Here is a tiny trained network, its code and every weight. The questions are about switching its units off for an input and a class, where a switched-off unit gives its printed mean instead of its output.

import numpy as np


def w(rows, s, z=0):
    codes = np.array(rows[::2]) - 128.0
    scale = np.full(codes.shape[1], s)
    scale[-1] = z or s
    return codes * scale


def f(y):
    return y / 2 * (1 + np.tanh(0.7978845608 * (y + 0.044715 * y**3)))


def log_softmax(a):
    a = a - a.max(-1, keepdims=True)
    return a - np.log(np.exp(a).sum(-1, keepdims=True))


def net(x, mask):
    res = np.array(x, float).reshape(1, 8) / 4 @ E
    y = f(res @ A[0][:, :-1].T + A[0][:, -1])
    res = res + np.where(mask, y, B[0][:, -1]) @ B[0][:, :-1]
    return log_softmax(res[-1] @ U[:, :-1].T + U[:, -1])


A, B = {}, {}
E = w([
[139,90,125,115,77,146,140,74],'x0',
[130,158,121,112,143,107,119,139],'x1',
[105,185,2,191,35,171,178,160],'x2',
[104,188,187,147,124,163,229,109],'x3',
[46,193,199,175,103,84,145,68],'x4',
[117,147,140,121,127,139,159,120],'x5',
[118,139,118,99,109,139,165,85],'x6',
[227,138,132,108,130,173,167,208],'x7',
],0.0092)
A[0] = w([
[197,99,136,68,153,117,170,123,122],'n1',
[91,161,208,118,161,128,59,102,164],'n2',
[148,97,113,109,129,90,36,76,100],'n3',
[166,118,200,173,133,149,135,162,253],'n4',
[159,2,85,89,174,122,62,153,254],'n5',
[80,178,140,189,151,82,126,138,222],'n6',
[205,114,54,180,45,199,130,149,213],'n7',
[136,109,151,74,132,141,169,106,245],'n8',
[66,130,187,142,118,100,125,116,47],'n9',
[44,154,80,173,65,94,129,144,206],'n10',
],0.0098,0.0033)
B[0] = w([
[155,109,221,91,162,114,110,179,176],'n1',
[71,45,178,71,159,141,123,92,203],'n2',
[113,127,120,107,128,141,88,95,186],'n3',
[86,177,132,23,156,116,163,131,180],'n4',
[141,169,141,112,200,195,186,63,249],'n5',
[111,159,162,197,106,191,144,55,200],'n6',
[144,254,91,173,174,97,147,190,233],'n7',
[50,81,146,89,144,84,213,118,171],'n8',
[90,82,97,68,63,89,67,68,175],'n9',
[136,163,93,192,37,210,85,154,217],'n10',
],0.0089,0.012)
U = w([
[118,106,148,124,166,115,158,81,254],'0',
[134,159,78,177,92,179,137,130,254],'1',
[217,68,133,63,127,156,167,171,17],'2',
[172,139,80,158,124,128,171,189,21],'3',
[97,74,146,143,100,88,78,69,2],'4',
[159,92,90,249,43,136,104,93,74],'5',
],0.011,0.0033)

Each question gives the input, the list of numbers given to net, and the class t.
The units are the neurons (one row each of A and B). Each row of codes is followed by its name. A weight is (code - 128) times the scale printed after its matrix; where a second scale follows, it is the last column's (A, B and U).
mask holds one flag per neuron, in row order. A switched-off neuron (its flag False) gives its mean, the last column of its row in B, instead of its output. The means were averaged over made-up inputs and are rounded, as every weight is.
A unit's drop is (log p(t) with every unit on - log p(t) with that unit switched off) / (log p(t) with every unit on - log p(t) with every unit switched off).
The circuit of an input: a set's keep is (log p(t) with only the set's units on - log p(t) with every unit switched off) / (log p(t) with every unit on - log p(t) with every unit switched off). Starting from all 10 units, units are removed one at a time, each time the one whose removal leaves the highest keep (on an exact tie, the one counted first), for as long as the keep stays at least 0.8.
circuit, biggest first: the units of the circuit, biggest drop first
unit that matters most: the unit with the biggest drop
k most important neurons: the k neurons with the biggest drops, biggest first
drop of u: that unit's drop, to one decimal
input [-8,8,3,0,8,-1,5,-5], class 5: unit that matters most -> n10
input [0,6,-1,-3,5,8,6,-1], class 4: circuit, biggest first -> (n5 n7)
input [2,-2,6,-3,3,1,0,0], class 5: 2 most important neurons -> (n5 n4)
input [6,-4,1,-3,-5,-8,-1,-8], class 1: circuit, biggest first -> (n5 n2 n8)
input [-6,-7,7,5,-1,-2,7,8], class 3: circuit, biggest first -> (n7 n6)
input [8,4,-1,8,3,-5,-2,-1], class 4: 3 most important neurons -> (n5 n7 n9)
input [-5,6,3,0,-8,-3,6,1], class 3: circuit, biggest first -> (n7 n6)
input [-8,-3,-1,1,5,-1,8,-7], class 4: 3 most important neurons -> (n2 n9 n7)
input [5,6,0,5,5,-3,-6,-8], class 4: 2 most important neurons -> (n2 n9)
input [-3,-4,1,-1,-3,6,-1,8], class 3: 2 most important neurons -> (n7 n2)
input [2,5,2,5,7,5,-8,-5], class 5: 2 most important neurons -> (n10 n6)
input [-2,-8,4,-6,-1,-8,0,4], class 3: 3 most important neurons -> (n7 n6 n10)
input [1,-3,-2,-1,-2,5,-2,1], class 2: circuit, biggest first -> (n6 n7)
input [8,8,8,-2,-5,-4,0,8], class 3: circuit, biggest first -> (n7)
input [-5,-8,-5,4,2,-4,5,-1], class 4: 3 most important neurons -> (n5 n9 n7)
input [5,4,1,7,4,-7,-6,-8], class 5: 2 most important neurons -> (n10 n6)
input [-1,-3,5,4,-5,-4,7,6], class 3: drop of n7 -> 0.3
input [0,-7,2,2,-4,6,-4,2], class 3: drop of n10 -> 0.1
input [1,-4,2,7,-2,-2,3,4], class 3: drop of n6 -> 0.1
input [3,6,-2,-2,1,5,-6,-4], class 4: drop of n10 -> -0.1
